Below is a small trained network, with its code and all its weights. Each question gives an input and a class and asks what happens when units are switched off, that is, made to give their printed mean instead of their output.

import numpy as np


def w(rows, s, z=0):
    codes = np.array(rows[::2]) - 128.0
    scale = np.full(codes.shape[1], s)
    scale[-1] = z or s
    return codes * scale


def f(y):
    return y / 2 * (1 + np.tanh(0.7978845608 * (y + 0.044715 * y**3)))


def log_softmax(a):
    a = a - a.max(-1, keepdims=True)
    return a - np.log(np.exp(a).sum(-1, keepdims=True))


def net(x, mask):
    res = np.array(x, float).reshape(1, 8) / 4 @ E
    y = f(res @ A[0][:, :-1].T + A[0][:, -1])
    res = res + np.where(mask, y, B[0][:, -1]) @ B[0][:, :-1]
    return log_softmax(res[-1] @ U[:, :-1].T + U[:, -1])


A, B = {}, {}
E = w([
[118,116,128,124,85,86,98,102,125],'x0',
[30,140,150,60,110,246,68,106,30],'x1',
[72,134,105,220,128,99,79,119,117],'x2',
[75,226,197,125,41,151,136,158,204],'x3',
[165,189,191,125,216,99,49,1,205],'x4',
[136,115,148,104,129,137,144,128,126],'x5',
[140,126,160,113,152,157,187,129,111],'x6',
[147,114,114,73,96,122,110,126,157],'x7',
],0.0071)
A[0] = w([
[56,124,147,149,34,128,186,191,146,49],'N1',
[40,178,114,189,122,118,64,157,176,255],'N2',
[167,3,74,157,170,87,149,73,89,76],'N3',
[135,34,69,139,172,116,122,135,78,56],'N4',
[75,218,199,148,56,106,177,156,191,106],'N5',
[124,167,164,111,204,111,80,57,151,64],'N6',
[34,128,100,208,148,75,103,97,89,158],'N7',
[38,150,133,60,112,243,48,92,36,37],'N8',
[165,89,120,158,136,11,202,192,193,43],'N9',
[102,162,220,110,198,120,42,84,168,66],'N10',
[76,63,85,133,66,130,155,221,74,51],'N11',
],0.0074,0.0034)
B[0] = w([
[169,85,135,107,132,181,77,132,107,204],'N1',
[155,103,126,80,165,97,128,164,68,225],'N2',
[124,204,84,129,146,135,85,105,77,213],'N3',
[143,142,135,92,145,187,111,115,80,191],'N4',
[92,141,102,49,154,165,97,8,108,220],'N5',
[157,58,155,169,84,172,150,169,147,200],'N6',
[135,140,144,105,177,91,151,194,129,199],'N7',
[72,91,87,154,133,65,205,100,185,254],'N8',
[101,86,89,153,136,130,208,115,169,226],'N9',
[172,104,175,166,81,136,91,146,109,211],'N10',
[180,121,177,176,67,167,129,168,146,244],'N11',
],0.011,0.0074)
U = w([
[39,75,100,198,149,72,223,78,189,41],'0',
[194,107,254,194,67,213,99,177,96,1],'1',
[105,184,122,67,181,218,56,34,26,101],'2',
[138,102,190,77,174,109,167,152,93,224],'3',
],0.0068,0.0035)

Each question gives the input, the list of numbers given to net, and the class t.
The units are the neurons (one row each of A and B). Each row of codes is followed by its name. A weight is (code - 128) times the scale printed after its matrix; where a second scale follows, it is the last column's (A, B and U).
mask holds one flag per neuron, in row order. A switched-off neuron (its flag False) gives its mean, the last column of its row in B, instead of its output. The means were averaged over made-up inputs and are rounded, as every weight is.
A unit's drop is (log p(t) with every unit on - log p(t) with that unit switched off) / (log p(t) with every unit on - log p(t) with every unit switched off).
The circuit of an input: a set's keep is (log p(t) with only the set's units on - log p(t) with every unit switched off) / (log p(t) with every unit on - log p(t) with every unit switched off). Starting from all 11 units, units are removed one at a time, each time the one whose removal leaves the highest keep (on an exact tie, the one counted first), for as long as the keep stays at least 0.8.
circuit, biggest first: the units of the circuit, biggest drop first
top k neurons: the k neurons with the biggest drops, biggest first
drop of u: that unit's drop, to one decimal
input [-7,-1,-1,-5,2,1,5,-1], class 2: circuit, biggest first	(N8; N3)
input [8,1,5,7,-5,8,-8,3], class 2: circuit, biggest first	(N5)
input [-2,-6,8,-7,-5,2,-6,-2], class 3: top 3 neurons	(N7; N4; N8)
input [-8,-3,1,4,-3,-5,-2,3], class 2: top 3 neurons	(N8; N5; N6)
input [-2,-4,1,6,5,6,3,-6], class 2: top 3 neurons	(N5; N11; N8)
input [-4,-3,4,-2,4,-4,-2,6], class 1: top 3 neurons	(N8; N5; N6)
input [3,-7,-4,-8,-2,5,-3,3], class 2: top 2 neurons	(N3; N4)
input [-8,2,1,-4,7,-3,2,-4], class 1: top 2 neurons	(N6; N10)
input [5,1,5,7,4,4,-3,5], class 2: top 2 neurons	(N5; N11)
input [6,4,-6,-6,-7,-4,4,6], class 1: top 2 neurons	(N11; N5)
input [1,5,0,0,-5,-6,-8,0], class 0: top 2 neurons	(N8; N10)
input [-8,5,4,2,5,8,2,2], class 0: top 3 neurons	(N8; N11; N1)
input [6,-1,6,-1,-3,-8,-6,-1], class 3: circuit, biggest first	(N7; N2)
input [-3,-5,0,6,-4,-6,-6,4], class 2: top 3 neurons	(N5; N8; N1)
input [4,-3,4,1,6,0,-1,-3], class 1: top neuron	(N10)
input [-5,-4,0,-5,5,-1,0,5], class 1: top 4 neurons	(N8; N5; N6; N2)
input [-1,-1,7,4,4,-6,-8,-1], class 3: top 2 neurons	(N2; N7)
input [-3,-4,-8,3,8,5,-7,-5], class 1: top 2 neurons	(N10; N6)
input [3,-2,2,6,-3,0,7,-5], class 2: drop of N5	0.5
input [8,-8,-6,6,-2,-6,7,6], class 0: circuit, biggest first	(N9)
input [2,1,1,8,2,-6,-2,-6], class 2: drop of N5	0.7
input [-8,-7,-6,-3,1,5,-4,-5], class 0: drop of N4	0.0
input [4,6,-4,-6,-3,8,6,-5], class 0: drop of N5	0.2
